Below is a small trained network, with its code and all its weights. Each question gives an input and a target symbol and asks what happens when units are switched off, that is, made to give their printed mean instead of their output.

import numpy as np


def w(rows, s, z=0):
    codes = np.array(rows[::2]) - 128.0
    scale = np.full(codes.shape[1], s)
    scale[-1] = z or s
    return codes * scale


def f(y):
    return np.maximum(y, 0)


def softmax(a):
    e = np.exp(a - a.max(-1, keepdims=True))
    return e / e.sum(-1, keepdims=True)


def log_softmax(a):
    a = a - a.max(-1, keepdims=True)
    return a - np.log(np.exp(a).sum(-1, keepdims=True))


def net(x, mask):
    ids = ['γδεζηθλμπστφψω'.index(c) for c in x.split()]
    T = len(ids)
    res = E[ids] + P[:T]
    r = res
    for j in range(2):
        rows = slice(4 * j, 4 * j + 4)
        q, k, v = (r @ M[0][rows].T for M in (Q, K, V))
        z = softmax(np.where(np.tri(T) > 0, q @ k.T / 4**0.5, -1e9)) @ v
        o = O[0][rows]
        res = res + np.where(mask[j], z, o[:, -1]) @ o[:, :-1]
    y = f(res @ A[0][:, :-1].T + A[0][:, -1])
    res = res + np.where(mask[2:6], y, B[0][:, -1]) @ B[0][:, :-1]
    return log_softmax(res[-1] @ U[:, :-1].T + U[:, -1])


Q, K, V, O, A, B = {}, {}, {}, {}, {}, {}
E = w([
[95,177,118,146,137,168,150,140,135,213,79,110],'γ',
[113,217,98,61,147,110,154,80,84,119,81,142],'δ',
[121,115,155,124,117,101,125,106,46,198,199,195],'ε',
[156,143,107,179,132,106,136,148,111,168,174,146],'ζ',
[140,188,103,89,125,104,131,50,159,91,139,138],'η',
[75,119,98,92,165,92,147,153,105,209,75,141],'θ',
[92,84,123,117,114,122,131,82,116,148,138,201],'λ',
[165,207,120,119,124,141,108,65,146,136,163,178],'μ',
[156,199,96,147,158,56,182,155,158,60,136,100],'π',
[98,111,102,105,110,72,65,115,110,135,177,111],'σ',
[89,187,200,144,99,105,121,213,30,134,158,117],'τ',
[145,132,58,169,155,120,122,144,160,149,98,165],'φ',
[79,98,172,160,75,68,193,150,140,132,167,96],'ψ',
[105,114,68,112,169,198,130,97,4,119,210,132],'ω',
],0.028)
P = w([
[217,110,225,138,247,174,220,5,124,113,135,105],'0',
[145,139,94,112,120,104,73,50,46,118,66,113],'1',
[164,130,92,120,101,128,191,89,141,106,117,139],'2',
[167,102,98,53,64,153,71,128,124,107,81,128],'3',
[121,145,139,164,155,111,182,134,153,114,118,164],'4',
[87,131,132,162,183,126,39,97,77,118,86,112],'5',
[101,160,106,143,119,91,131,113,140,124,156,171],'6',
[163,111,61,31,58,173,154,143,155,95,137,136],'7',
[100,153,92,89,89,117,114,179,151,128,165,172],'8',
[36,138,148,193,217,86,66,119,118,76,131,147],'9',
[46,148,115,157,145,108,102,160,196,111,163,176],'10',
[130,158,68,68,28,124,116,153,148,104,215,165],'11',
[87,154,82,138,112,92,132,171,153,136,185,186],'12',
],0.014)
Q[0] = w([
[130,23,168,181,162,191,87,147,135,142,133,70],'H1',
[45,148,179,190,178,103,122,102,150,124,114,118],'H1',
[152,156,155,110,104,140,154,81,155,93,133,73],'H1',
[221,183,181,73,238,141,108,76,149,47,162,156],'H1',
[145,39,92,141,92,149,105,211,125,155,174,157],'H2',
[39,185,102,121,35,65,138,239,149,254,121,137],'H2',
[47,45,181,194,159,191,60,185,136,198,90,92],'H2',
[203,183,81,6,37,187,145,111,135,118,104,132],'H2',
],0.0092)
K[0] = w([
[130,136,136,79,70,115,68,159,97,128,96,102],'H1',
[156,113,108,65,109,174,183,186,159,114,154,160],'H1',
[143,107,144,140,191,114,155,103,99,136,86,130],'H1',
[222,102,145,108,96,137,183,61,120,154,64,93],'H1',
[25,182,55,97,121,119,63,161,103,132,143,155],'H2',
[64,177,134,182,115,86,128,133,185,142,153,185],'H2',
[167,143,75,68,3,105,63,237,137,158,128,187],'H2',
[125,130,171,208,177,72,57,80,105,135,94,117],'H2',
],0.011)
V[0] = w([
[138,195,33,179,59,135,241,153,175,34,130,17],'H1',
[172,188,255,190,121,44,164,154,207,172,126,36],'H1',
[132,246,210,86,100,145,143,71,77,54,192,106],'H1',
[125,211,58,33,237,27,177,140,90,194,82,119],'H1',
[152,213,90,237,173,222,185,172,102,125,38,180],'H2',
[186,58,188,215,117,140,110,179,109,236,157,166],'H2',
[229,178,26,244,46,205,28,26,188,74,210,165],'H2',
[59,49,121,146,102,113,197,40,194,135,31,227],'H2',
],0.0072)
O[0] = w([
[174,76,44,68,35,179,112,117,169,142,101,141,24],'H1',
[84,144,170,143,100,134,94,90,222,80,140,184,73],'H1',
[82,176,89,67,116,164,141,203,126,122,61,123,254],'H1',
[46,87,86,162,132,143,146,71,84,174,107,205,224],'H1',
[124,79,101,73,174,129,9,164,139,113,126,102,161],'H2',
[148,98,42,193,102,89,100,105,121,87,75,129,137],'H2',
[93,125,180,59,114,63,107,96,112,61,154,137,165],'H2',
[57,140,194,174,90,155,91,111,114,134,89,60,116],'H2',
],0.012,0.011)
A[0] = w([
[80,211,158,97,110,177,151,111,181,110,86,102,2],'N1',
[163,21,128,118,129,88,121,64,82,8,217,165,105],'N2',
[177,55,188,74,155,94,145,107,122,230,201,202,193],'N3',
[81,1,217,141,162,141,106,202,22,122,161,161,127],'N4',
],0.0061,0.0057)
B[0] = w([
[166,26,142,179,139,85,102,160,112,234,153,33,169],'N1',
[169,104,157,200,67,111,170,234,59,135,29,103,180],'N2',
[199,177,170,168,203,184,87,54,110,52,111,107,209],'N3',
[126,147,100,141,40,49,94,216,190,126,248,103,255],'N4',
],0.011,0.017)
U = w([
[94,167,91,137,150,181,78,78,142,42,122,138,177],'γ',
[94,101,106,159,104,247,165,198,75,117,149,94,105],'δ',
[107,217,159,163,164,162,143,107,133,84,74,132,145],'ε',
[121,253,160,118,61,137,105,219,182,117,36,203,92],'ζ',
[95,93,194,158,59,159,190,154,156,158,124,111,166],'η',
[107,84,98,174,145,51,152,85,115,165,142,211,85],'θ',
[127,175,168,171,203,213,80,148,169,109,107,45,96],'λ',
[84,194,192,87,156,118,118,109,172,130,100,129,199],'μ',
[156,79,99,135,133,106,70,136,185,158,159,153,87],'π',
[142,203,137,116,44,150,161,87,139,168,83,161,254],'σ',
[233,154,70,120,124,80,114,80,146,183,133,119,105],'τ',
[167,109,181,162,107,106,100,142,100,167,51,193,107],'φ',
[181,130,151,177,112,117,85,152,169,166,82,88,54],'ψ',
[161,168,122,101,200,109,144,116,145,170,107,172,149],'ω',
],0.0067,0.0075)

Each question gives the input, a string of symbols that net reads in full, and the target symbol t.
The units are the heads (4 rows each of Q, K, V and O) and the neurons (one row each of A and B). Each row of codes is followed by its name. A weight is (code - 128) times the scale printed after its matrix; where a second scale follows, it is the last column's (O, A, B and U).
mask holds one flag per unit, heads first, then neurons. A switched-off unit (its flag False) gives its mean, the last column of its rows in O or B, instead of its output. The means were averaged over made-up inputs and are rounded, as every weight is.
A unit's drop is (log p(t) with every unit on - log p(t) with that unit switched off) / (log p(t) with every unit on - log p(t) with every unit switched off).
The circuit of an input: a set's keep is (log p(t) with only the set's units on - log p(t) with every unit switched off) / (log p(t) with every unit on - log p(t) with every unit switched off). Starting from all 6 units, units are removed one at a time, each time the one whose removal leaves the highest keep (on an exact tie, the one counted first), for as long as the keep stays at least 0.8.
units of the circuit, in order: the units of the circuit, biggest drop first
most important unit: the unit with the biggest drop
k most important neurons: the k neurons with the biggest drops, biggest first
which heads matter: for each layer, one digit per head in row order, 1 if its drop is at least 0.15 and else 0, layers parted by /
input μ μ η ε μ ω γ ε μ τ, target ζ: units of the circuit, in order : [N4, N1]
input ω σ δ π ε λ ε ε, target η: which heads matter : 01
input μ γ ε, target ζ: most important unit : H2
input ω δ ω η γ μ ε, target π: units of the circuit, in order : [N4, H2]
input γ μ η θ φ γ φ, target ψ: 2 most important neurons : [N2, N3]
input μ ε γ γ π τ σ, target γ: units of the circuit, in order : [H2, H1, N4, N3]
input ε ψ τ μ ε η τ π γ λ λ ω η, target ε: units of the circuit, in order : [H1, H2]
input ω γ φ ζ ε φ ω τ δ ω ε δ, target ω: units of the circuit, in order : [H2, N4]
input δ μ ε ε σ π, target δ: units of the circuit, in order : [H1, H2]
input φ ω ε, target ψ: 3 most important neurons : [N2, N4, N3]
input τ π ζ γ γ, target γ: 3 most important neurons : [N4, N2, N1]
input ψ γ ψ φ, target π: 2 most important neurons : [N3, N2]
input γ ζ γ η φ μ θ η ω ζ η μ ζ, target μ: which heads matter : 01
input λ π ε φ ω ζ ε ζ π σ, target φ: most important unit : N2
input ω θ φ ε π φ ω ζ σ, target τ: which heads matter : 10
input φ ω τ δ ε δ θ σ γ σ ζ, target π: units of the circuit, in order : [H2, H1]
input ε ω ε ψ, target δ: which heads matter : 10
input ω ω ε γ λ ζ ε, target η: which heads matter : 01
input ε η ε ω π μ λ π ω ε μ μ, target ε: units of the circuit, in order : [H1, N4]
input ε ε ω π ε ε, target γ: units of the circuit, in order : [N3, H1, H2]
input γ ε π ω γ ε φ ε, target θ: units of the circuit, in order : [H1]
input μ σ ζ δ σ ψ ψ γ, target η: 2 most important neurons : [N1, N3]
input ζ ε ζ θ ω θ ζ, target τ: which heads matter : 10
input δ μ μ τ μ η ε γ ζ ψ δ δ, target δ: units of the circuit, in order : [H2, H1, N1]
input π ζ ψ ζ ζ θ δ, target π: units of the circuit, in order : [H1, N1]
input ζ λ μ δ ψ ζ μ, target ζ: which heads matter : 11
input σ ε μ ω μ ω ω ζ, target τ: which heads matter : 11
